Below are the code and all the weights of a small trained network. Each question names an input and a class and asks about switching units off, where a switched-off unit gives its printed mean instead of its output.

import numpy as np


def w(rows, s, z=0):
    codes = np.array(rows[::2]) - 128.0
    scale = np.full(codes.shape[1], s)
    scale[-1] = z or s
    return codes * scale


def f(y):
    return y / 2 * (1 + np.tanh(0.7978845608 * (y + 0.044715 * y**3)))


def log_softmax(a):
    a = a - a.max(-1, keepdims=True)
    return a - np.log(np.exp(a).sum(-1, keepdims=True))


def net(x, mask):
    res = np.array(x, float).reshape(1, 3) / 4 @ E
    y = f(res @ A[0][:, :-1].T + A[0][:, -1])
    res = res + np.where(mask, y, B[0][:, -1]) @ B[0][:, :-1]
    return log_softmax(res[-1] @ U[:, :-1].T + U[:, -1])


A, B = {}, {}
E = w([
[94,201,88,212,123,75,94],'x0',
[248,96,187,146,104,51,154],'x1',
[188,55,62,157,181,134,115],'x2',
],0.014)
A[0] = w([
[127,143,130,168,109,176,160,239],'N0',
[78,150,145,222,97,100,170,129],'N1',
[172,88,73,153,254,136,137,103],'N2',
[210,116,150,119,80,131,152,147],'N3',
[97,101,121,184,54,205,88,248],'N4',
[173,132,153,172,105,64,121,117],'N5',
[64,86,130,100,164,175,144,97],'N6',
[159,31,50,133,168,149,108,119],'N7',
[159,66,142,7,158,155,144,115],'N8',
[100,135,98,149,180,172,107,89],'N9',
[64,164,228,45,14,130,189,127],'N10',
[186,120,119,140,127,93,159,91],'N11',
[208,103,143,160,117,73,106,103],'N12',
[141,188,82,200,77,88,92,112],'N13',
[130,187,147,75,85,124,135,141],'N14',
[56,98,53,190,167,193,80,115],'N15',
[151,75,176,26,110,166,150,124],'N16',
[173,137,51,102,182,118,147,169],'N17',
[152,129,186,174,144,106,153,169],'N18',
[137,158,56,236,126,80,96,145],'N19',
[210,119,136,103,74,133,149,137],'N20',
[93,120,133,79,176,207,85,203],'N21',
[172,173,180,134,64,44,166,112],'N22',
[160,173,98,168,122,64,34,112],'N23',
[45,136,169,124,171,145,95,99],'N24',
[61,117,104,153,149,161,118,107],'N25',
],0.011,0.013)
B[0] = w([
[245,60,69,86,81,34,144,222],'N0',
[100,81,53,165,165,150,179,194],'N1',
[44,103,191,165,208,92,49,214],'N2',
[150,135,90,89,155,136,117,220],'N3',
[185,113,61,78,109,71,165,236],'N4',
[157,178,90,68,157,152,63,205],'N5',
[143,193,154,115,145,185,124,177],'N6',
[39,56,196,167,208,102,81,223],'N7',
[102,131,37,171,123,207,204,227],'N8',
[108,199,214,127,181,198,61,170],'N9',
[46,59,159,192,241,89,64,253],'N10',
[99,183,121,96,172,124,100,174],'N11',
[134,198,130,84,162,114,101,217],'N12',
[84,106,73,157,161,206,236,213],'N13',
[89,51,162,177,182,90,91,181],'N14',
[142,173,169,71,183,113,117,237],'N15',
[141,137,62,143,156,225,211,225],'N16',
[115,109,164,156,162,42,119,198],'N17',
[154,145,104,87,111,106,110,202],'N18',
[109,76,65,154,164,160,227,244],'N19',
[143,176,108,92,114,128,148,208],'N20',
[193,149,43,117,135,107,138,237],'N21',
[132,182,128,100,177,111,78,229],'N22',
[125,152,64,134,152,212,150,203],'N23',
[147,158,186,82,187,181,2,178],'N24',
[165,205,127,56,162,155,100,185],'N25',
],0.009,0.014)
U = w([
[122,134,104,152,137,235,220,141],'0',
[175,228,128,77,142,144,73,89],'1',
[48,87,150,180,153,91,69,114],'2',
[248,77,101,102,96,36,175,255],'3',
[120,152,171,136,76,143,146,96],'4',
[131,151,170,158,87,170,107,82],'5',
[125,146,179,119,65,151,118,101],'6',
[127,149,156,169,85,172,97,75],'7',
],0.018,0.0086)

Each question gives the input, the list of numbers given to net, and the class t.
The units are the neurons (one row each of A and B). Each row of codes is followed by its name. A weight is (code - 128) times the scale printed after its matrix; where a second scale follows, it is the last column's (A, B and U).
mask holds one flag per neuron, in row order. A switched-off neuron (its flag False) gives its mean, the last column of its row in B, instead of its output. The means were averaged over made-up inputs and are rounded, as every weight is.
A unit's drop is (log p(t) with every unit on - log p(t) with that unit switched off) / (log p(t) with every unit on - log p(t) with every unit switched off).
The circuit of an input: a set's keep is (log p(t) with only the set's units on - log p(t) with every unit switched off) / (log p(t) with every unit on - log p(t) with every unit switched off). Starting from the 12 units with the biggest drops (on a tie, the unit counted first), units are removed one at a time, each time the one whose removal leaves the highest keep (on an exact tie, the one counted first), for as long as the keep stays at least 0.8.
units of the circuit, in order: the units of the circuit, biggest drop first
top k neurons: the k neurons with the biggest drops, biggest first
drop of u: that unit's drop, to one decimal
input [6,-8,1], class 1: top 3 neurons : N15, N24, N25
input [4,2,5], class 2: units of the circuit, in order : N2
input [8,-8,-3], class 0: top 2 neurons : N13, N19
input [-1,3,-1], class 3: top 2 neurons : N24, N9
input [-5,5,5], class 0: top 4 neurons : N8, N16, N10, N15
input [5,2,-6], class 2: top 4 neurons : N10, N16, N8, N14
input [-7,8,-6], class 1: top 2 neurons : N22, N19
input [3,5,7], class 2: top 2 neurons : N7, N2
input [-6,5,-3], class 0: top 2 neurons : N16, N8
input [4,-5,2], class 1: top 3 neurons : N15, N8, N16
input [-3,2,-3], class 3: top 2 neurons : N13, N7
input [4,-5,-6], class 2: top 2 neurons : N10, N14
input [-2,-8,-8], class 1: top 3 neurons : N25, N21, N24
input [0,-4,-8], class 2: units of the circuit, in order : N10
input [-7,8,-2], class 1: top 4 neurons : N22, N19, N12, N13
input [7,5,-6], class 0: drop of N13 : 0.3
input [-3,-5,8], class 2: drop of N7 : 0.6
input [5,3,-1], class 0: drop of N14 : 0.0
